Known rows:
Z104: [  8   1   4   1   1   2   0  -1  -5  -4 -11  -4   2  17   2 -12   0   2
   6   0  -5   4  -1  -3  -3   2  13  -1  -2   2  -4  -7   5 -10  -2   5
   1   2]
Z309: [  8   1   4   1   0   2   0  -1  -5  -4 -11  -4   1  16   2 -12   1   3
   6   0  -5   4  -1  -3  -3   2  14  -1  -2   2  -4  -8   5  -9  -2   5
   1   2]
Z473: [  9   3   2   0   0   3   2   0  -9  -5 -13  -1  -4  16  -2  -9   0   4
   5  -2  -5   9   1  -3  -7   0  11   1  -2  -2  -6  -8   6  -7   0   9
  -3   4]
Z836: [ -3  -3   5   1   2  -1   1  -1   2   4  -4 -10   4   4   4  -4   0  -1
  -1   3   0  -4  -1   3   1  -2   3  -3   1   6   1   1  -2   0  -2  -8
  -1  -3]
Z108: [ 14   6 -13   6  -6  -3 -22  -5  10 -12   9  40  23 -15  17  11  -6  -3
   1   4   3 -17  -1  24  12  13 -37  -1   1  -7  -2   3  -9 -35  -3   7
   9 -10]
Z818: [  4   0 -14  -4   0  -2   3   9 -13  -2  34  22  -7 -21 -16   6  -5  -2
   8  -8  -2  -5  -8 -12   2  18   0   1 -11 -14  16  -8  15   4 -12  -3
  10  19]
Z220: [  3  15 -31 -10   0   1 -31  -8   2 -30  -6  61  37 -22  32  12 -11  -5
  -2   6  10 -30   4  48  23  20 -43  -4   0   0  -3   1 -12 -48   0  18
   2 -14]
Z59: [-6  2  2 -6  6  2  1 -5 -3 -4  0 -7 -1  7 -1 -2  0 -2  0  2  2  0  2  0
  6 -4 14  1  3  4 -1  3  0  5 10 11 -4 -1]
Z541: [-15   5   2   3   0   4  -1   6   1   4  -9 -12  -4  -1   9  -2   2   6
   2   1   2   5   9 -29   2  -2 -13   1   2  -4  -3  -1  -1   3  10  -3
   0   1]
Z254: [  9   3   3  -1   0   3   2   1  -9  -5 -13  -1  -3  15  -2  -9   0   4
   4  -2  -4   9   1  -3  -7   0  11   1  -2  -2  -6  -7   5  -7   0   9
  -2   4]
Z528: [ -2  -2 -23   2 -14  -3 -10  -1  20  -5  -1  34   4 -17   0   2   4  -7
  -9  -9  -4   0  -1  15  -3   3   1  -1  -7   6  -5   0  -1  13 -11 -14
  12  -6]
Z630: [  1  -2 -17   5 -13  -4  -9   0  12  -1   7  28  -2 -13 -12   4   1  -6
  -9  -6  -3   0   1  10  -1   0   5   1  -4   0  -3  -1   3  12  -6 -14
   7   0]
Z256: [ 44   0   1  32 -13  -6  -8 -14  30   8  46  32 -15  -5  -1  16  11 -10
   6  -3  -4  17  -7 -26   5  11   4   4   8 -24   0  15 -12  -5  15  17
  34 -19]
Z268: [  9  -2   1   1   6   1   8  -2   3   7  -6  -1  -8   4  17  -2   4  -1
   0   3   5   0   2  -1   1   3  15 -11   2   5   6   3 -11  -1   5  -9
   1 -11]
Z685: [ 10  -3 -26   4 -13  -2   2  -2  20   1   1  42 -17 -16   2   3  10  -8
 -10 -13  -2  12   2   5  -8   4  24  -6  -6   2  -1   3  -7  27  -4 -16
  16 -12]
Z135: [ 0 -1  5 -1  1  0  3  1 -2  3 -6 -8 -1  4  0 -1 -1  2 -1  2  1  0  1  2
 -3 -4  0 -1  1  1 -1  0 -1  0  0 -2 -5  0]
Z161: [-1 -1  4  1  1 -1 -1  1 -4  4 -5 -6 -3  5 -6  0 -3  1 -3  3  1 -2  4  2
  0 -6  4 -1  3  2 -1 -1  1  0  2 -6 -8  3]
Z686: [ -1  -3   6  -4   3   0   9  -1  -7  -3  -3  -6   5  -2   6  -3   4   4
   4   3   0   2 -11   3   0  -9 -14  -1  -1   5   0   8  -4   0   1   2
  -4   0]
Z839: [ -2  -2   5   0   2   0   2   0   0   3  -5 -10   2   5   3  -3   0   1
   0   3   0  -2   0   0   0  -3   2  -2   1   4   1   0  -2  -1   0  -5
  -2  -1]
Z388: [  7   0   4   1   1   2   0  -2  -4  -4 -10  -5   3  16   3 -13   1   2
   6   1  -5   3  -1  -3  -2   2  13  -2  -2   3  -3  -7   4 -10  -3   3
   1   2]

Facts:
Ξ(Z104, Z128); Ξ(Z108, Z3); Ξ(Z116, Z211); Ξ(Z119, Z210); Ξ(Z124, Z280)
Ξ(Z135, Z942); Ξ(Z159, Z727); Ξ(Z16, Z59); Ξ(Z161, Z278); Ξ(Z172, Z102)
Ξ(Z173, Z727); Ξ(Z178, Z919); Ξ(Z181, Z408); Ξ(Z189, Z3); Ξ(Z192, Z727)
Ξ(Z198, Z210); Ξ(Z201, Z179); Ξ(Z207, Z942); Ξ(Z208, Z408); Ξ(Z223, Z102)
Ξ(Z24, Z115); Ξ(Z242, Z259); Ξ(Z250, Z919); Ξ(Z253, Z942); Ξ(Z254, Z128)
Ξ(Z256, Z919); Ξ(Z257, Z3); Ξ(Z262, Z259); Ξ(Z267, Z102); Ξ(Z268, Z919)
Ξ(Z271, Z727); Ξ(Z291, Z210); Ξ(Z295, Z210); Ξ(Z297, Z493); Ξ(Z309, Z128)
Ξ(Z31, Z210); Ξ(Z314, Z179); Ξ(Z317, Z211); Ξ(Z326, Z278); Ξ(Z334, Z115)
Ξ(Z343, Z59); Ξ(Z359, Z278); Ξ(Z378, Z3); Ξ(Z380, Z220); Ξ(Z388, Z128)
Ξ(Z391, Z220); Ξ(Z403, Z942); Ξ(Z412, Z919); Ξ(Z420, Z259); Ξ(Z421, Z919)
Ξ(Z43, Z408); Ξ(Z446, Z280); Ξ(Z448, Z210); Ξ(Z450, Z280); Ξ(Z451, Z128)
Ξ(Z453, Z680); Ξ(Z473, Z128); Ξ(Z481, Z278); Ξ(Z490, Z727); Ξ(Z503, Z210)
Ξ(Z506, Z259); Ξ(Z513, Z727); Ξ(Z516, Z211); Ξ(Z521, Z102); Ξ(Z528, Z3)
Ξ(Z530, Z3); Ξ(Z532, Z179); Ξ(Z541, Z210); Ξ(Z565, Z128); Ξ(Z581, Z680)
Ξ(Z593, Z680); Ξ(Z6, Z280); Ξ(Z603, Z278); Ξ(Z615, Z59); Ξ(Z620, Z220)
Ξ(Z627, Z179); Ξ(Z630, Z278); Ξ(Z631, Z919); Ξ(Z639, Z3); Ξ(Z654, Z278)
Ξ(Z664, Z102); Ξ(Z668, Z102); Ξ(Z685, Z919); Ξ(Z686, Z102); Ξ(Z69, Z278)
Ξ(Z7, Z211); Ξ(Z71, Z115); Ξ(Z758, Z211); Ξ(Z766, Z408); Ξ(Z789, Z211)
Ξ(Z794, Z3); Ξ(Z806, Z942); Ξ(Z818, Z220); Ξ(Z822, Z102); Ξ(Z823, Z919)
Ξ(Z830, Z59); Ξ(Z836, Z727); Ξ(Z839, Z179); Ξ(Z84, Z179); Ξ(Z847, Z102)
Ξ(Z861, Z128); Ξ(Z867, Z179); Ξ(Z873, Z179); Ξ(Z880, Z211); Ξ(Z894, Z220)
Ξ(Z9, Z280); Ξ(Z91, Z919); Ξ(Z918, Z211); Ξ(Z924, Z220); Ξ(Z928, Z278)
Ξ(Z949, Z102); Ξ(Z951, Z210); Ξ(Z956, Z280); Ξ(Z967, Z59); Ξ(Z976, Z128)
Ξ(Z981, Z211); Ξ(Z987, Z3); Ξ(Z99, Z280); Ξ(Z998, Z211); ζ(Z104, Z309)
ζ(Z108, Z257); ζ(Z116, Z516); ζ(Z116, Z758); ζ(Z116, Z789); ζ(Z124, Z9)
ζ(Z135, Z806); ζ(Z159, Z836); ζ(Z159, Z173); ζ(Z161, Z326); ζ(Z172, Z686)
ζ(Z201, Z873); ζ(Z201, Z84); ζ(Z201, Z532); ζ(Z207, Z135); ζ(Z207, Z403)
ζ(Z207, Z806); ζ(Z250, Z178); ζ(Z253, Z806); ζ(Z254, Z976); ζ(Z256, Z268)
ζ(Z257, Z108); ζ(Z267, Z686); ζ(Z271, Z836); ζ(Z291, Z31); ζ(Z295, Z448)
ζ(Z309, Z565); ζ(Z31, Z951); ζ(Z314, Z839); ζ(Z326, Z630); ζ(Z334, Z24)
ζ(Z359, Z161); ζ(Z378, Z794); ζ(Z378, Z987); ζ(Z380, Z894); ζ(Z412, Z178)
ζ(Z420, Z262); ζ(Z421, Z631); ζ(Z421, Z256); ζ(Z421, Z250); ζ(Z446, Z124)
ζ(Z448, Z541); ζ(Z448, Z119); ζ(Z450, Z446); ζ(Z450, Z9); ζ(Z453, Z593)
ζ(Z473, Z104); ζ(Z481, Z359); ζ(Z481, Z161); ζ(Z503, Z119); ζ(Z503, Z295)
ζ(Z506, Z420); ζ(Z506, Z262); ζ(Z513, Z271); ζ(Z521, Z847); ζ(Z521, Z949)
ζ(Z532, Z201); ζ(Z532, Z84); ζ(Z532, Z627); ζ(Z541, Z951); ζ(Z541, Z291)
ζ(Z565, Z388); ζ(Z565, Z104); ζ(Z593, Z453); ζ(Z593, Z581); ζ(Z615, Z16)
ζ(Z627, Z867); ζ(Z627, Z201); ζ(Z630, Z359); ζ(Z631, Z823); ζ(Z631, Z91)
ζ(Z639, Z108); ζ(Z664, Z521); ζ(Z664, Z267); ζ(Z685, Z268); ζ(Z686, Z223)
ζ(Z69, Z654); ζ(Z758, Z789); ζ(Z766, Z181); ζ(Z794, Z378); ζ(Z818, Z380)
ζ(Z822, Z521); ζ(Z830, Z967); ζ(Z830, Z16); ζ(Z867, Z201); ζ(Z873, Z84)
ζ(Z880, Z7); ζ(Z880, Z981); ζ(Z918, Z981); ζ(Z928, Z481); ζ(Z951, Z198)
ζ(Z956, Z446); ζ(Z967, Z830); ζ(Z976, Z309); ζ(Z987, Z108); ζ(Z99, Z6)
ζ(Z998, Z516); ε(Z102, Z220); ε(Z108, Z208); ε(Z108, Z278); ε(Z16, Z639)
ε(Z16, Z220); ε(Z16, Z481); ε(Z189, Z967); ε(Z189, Z924); ε(Z189, Z253)
ε(Z207, Z490); ε(Z220, Z208); ε(Z256, Z967); ε(Z256, Z253); ε(Z256, Z334)
ε(Z257, Z924); ε(Z257, Z334); ε(Z278, Z253); ε(Z326, Z836); ε(Z380, Z490)
ε(Z453, Z766); ε(Z490, Z334); ε(Z493, Z278); ε(Z521, Z208); ε(Z528, Z102)
ε(Z528, Z873); ε(Z530, Z102); ε(Z530, Z256); ε(Z530, Z408); ε(Z620, Z490)
ε(Z620, Z208); ε(Z630, Z7); ε(Z639, Z102); ε(Z639, Z207); ε(Z685, Z453)
ε(Z7, Z873); ε(Z806, Z450); ε(Z818, Z490); ε(Z818, Z257); ε(Z847, Z861)
ε(Z861, Z490); ε(Z924, Z490); ε(Z981, Z453); ε(Z99, Z334)

Rows:
No name comes twice in this set of rows, the named rows included.
[  3  -1 -14  -6   5  -3   5  12 -20   0  51  20  -7 -26 -20   6  -7  -4
  15  -8  -2 -11 -13 -22   7  27   5   0 -15 -17  26 -11  22   3 -17  -7
  15  27]  Z924
[ 12   1  -1  -1   5   2  11   0  -5   5  -9   5 -16   4  11   2   4   2
  -1   0   5   8   6  -1  -5   1  12  -7   2  -2   3   2  -9   2   8  -1
  -3  -7]  Z412
[  1  -4  -8   5  -6  -4  -8  -2  14   0  10  15   9 -11   2   0   1  -6
  -2  -2  -2  -8  -6   5   4   6  -1  -3  -4   4   2   1  -1   1  -9 -12
  12  -4]  Z806
[  4   6 -19  -9   4  -1  -8   8 -16 -11  22  35  14 -25   6   9 -11  -1
   9   0   4 -22  -5  10  11  26 -24  -4 -10 -11  16  -9   7 -25 -14  -2
   6  13]  Z620
[  3  -1 -12   5  -9  -4  -9   0   6   0   9  23  -1 -11 -10   5  -2  -3
  -5  -4  -2  -2   1   7   1   1   0   1  -2  -2  -1  -1   3   4  -3  -9
   4   2]  Z326
[ 12  -1  -7   2   4  -4   6  10 -19   3  69  16 -11 -25 -27   9  -6  -5
  20  -8  -3  -7 -17 -36   9  29   5   4 -13 -26  28  -9  24   2 -11   1
  22  29]  Z490
[ 18   1  13  15  -6  -2  -4  -7   9   4  10  -1  -3   8  -4   7   3   0
   1   3  -2  11   0  -9  -1  -5 -11   7   9 -11  -8   8  -6 -10  11  16
   5  -7]  Z253
[ 18   0  -2  18 -11  -4 -11  -6  17   1  29  21   0  -9  -8   9   3  -6
   3  -3  -5   5  -7 -11   4   6  -8   6   2 -13  -1   6  -1  -4   2   8
  20  -5]  Z189
[ 15   3  -2  -3   5   3  14   1  -5   5 -11   6 -20   5  11   5   4   2
  -2  -2   5  11   9   1  -8   3  14  -6   3  -4   2   1 -11   3   7   4
  -4 -10]  Z421
[ -1   1   1  -1  -1   0   0   2  -7   3  -8  -1  -5   4  -8   1  -3   2
  -5   2   1   2   6   6  -3  -7   2   0   2   0  -3  -1   1   0   3  -4
 -10   3]  Z481
[ -5  -1 -20 -13   7  -2   7  15 -24  -3  41  22  -6 -29 -17   3  -9  -3
  12  -9   0 -16 -11 -13   6  27   6  -3 -18 -11  27 -14  23   7 -21 -13
  10  29]  Z861

The same things again, as new rows of numbers:
Known rows:
Z506: [ -3   1   2 -12  -4   2  -2   4   2  -3  -2   3  -4]
Z664: [-3  2 -1 -9 -4  4  1  5  2 -7 -4  5 -3]
Z631: [  0   4   2 -20  -3   4  -1   7  -3  11  13 -15  -8]
Z135: [-1 -1 -3 -3 -3  2 -2  5  1  1 -4 -4 -2]
Z124: [-2  0 -2 -4 -4  2 -1  5  1  0 -4 -2 -3]
Z620: [ -3  11  14  41  -5   1   4 -10  15  16  51  17   3]
Z686: [-1 -1 -5  3 -3  3  0  5  1 -1 -7 -3  0]
Z108: [ -5 -14  -5  10   7 -11  24 -17  21  24  22  16  15]
Z257: [ 19  27 -11 -12  16   6  -9 -47   0   6 -10   6  14]
Z481: [-4 -1 -4 -7  1 10  2  9  1 -3 -1 -1 -3]
Z69: [-3  1  1 -8 -4  1 -1  4  1 -2 -3  1 -4]
Z71: [-1 -2 -2 -3 -3  1 -3  5  1  0 -4 -3 -2]
Z178: [  1   1  -3  -9  -2   4  -2   9  -4  16  11 -22  -6]
Z31: [-12  -2   5  -8   4  -5  -8   4   3  -7  -2 -12   8]
Z291: [-13  -2   5  -9   4  -5  -7   3   3  -7  -1 -12   9]
Z256: [ 24  17 -19 -47  28   0   0 -56   0  24 -11  -4  19]
Z309: [ -2 -10   9  -1   0  -5 -10  -1  -2  11 -13   9 -21]
Z317: [ -4  -3  -4  10  -3   0  -1   2   4 -10 -17   8   2]
Z532: [  5   0   2  -2 -14 -13  -1   0   2  -3  -2   0   1]
Z766: [ 4 -6  2 -9  1  2 -2  7 -4 -8 -2  2 -2]

Rows:
No name comes twice in this set of rows, the named rows included.
[  9  27  14  25  -2  10 -12 -14   0  -2  32  10  -1]  Z818
[-13 -24   7  27   7 -19  43  -8  20  20  43  29  13]  Z220
[  8  -4  -4  15 -13 -14   0   1  -1   5  -5 -11   5]  Z84
[ 11  33  27  41  -6  16 -16  -6  -3  -9  55  16  -6]  Z207
[  2   2  -8 -12   3   0  -2  -8   2   3 -12  -2   3]  Z967
[ 7  2  1 19  2  5  0  1 -2 -2 11  2  4]  Z847
[-10 -14   0  18   1  -8  24  -7  23  20  29  21  11]  Z521
[ -5   2  -3 -10   0  10   0   7   1  -3  -3   0  -4]  Z928
[  3   3 -11 -24   7  -1   2 -20   6   6 -17   4   7]  Z253
[ -5   9   4 -13  -2  -1   7   5  -9   8  10 -16  -9]  Z919
[  8  18 -10 -23   7   3 -10 -30   3   4 -19   1   6]  Z334
[ 12   7 -11 -15  16  -2   1 -34   3   8 -11   7  14]  Z189
[  5   3 -16 -18  23 -13  21 -47   7  14 -16  15  20]  Z278
[ 9 -7 -1  0 13  9  5  4 -6 -7  8  5  5]  Z630
[ 24 -20   6   2  18   1   3   6 -16 -18   8   8   9]  Z453

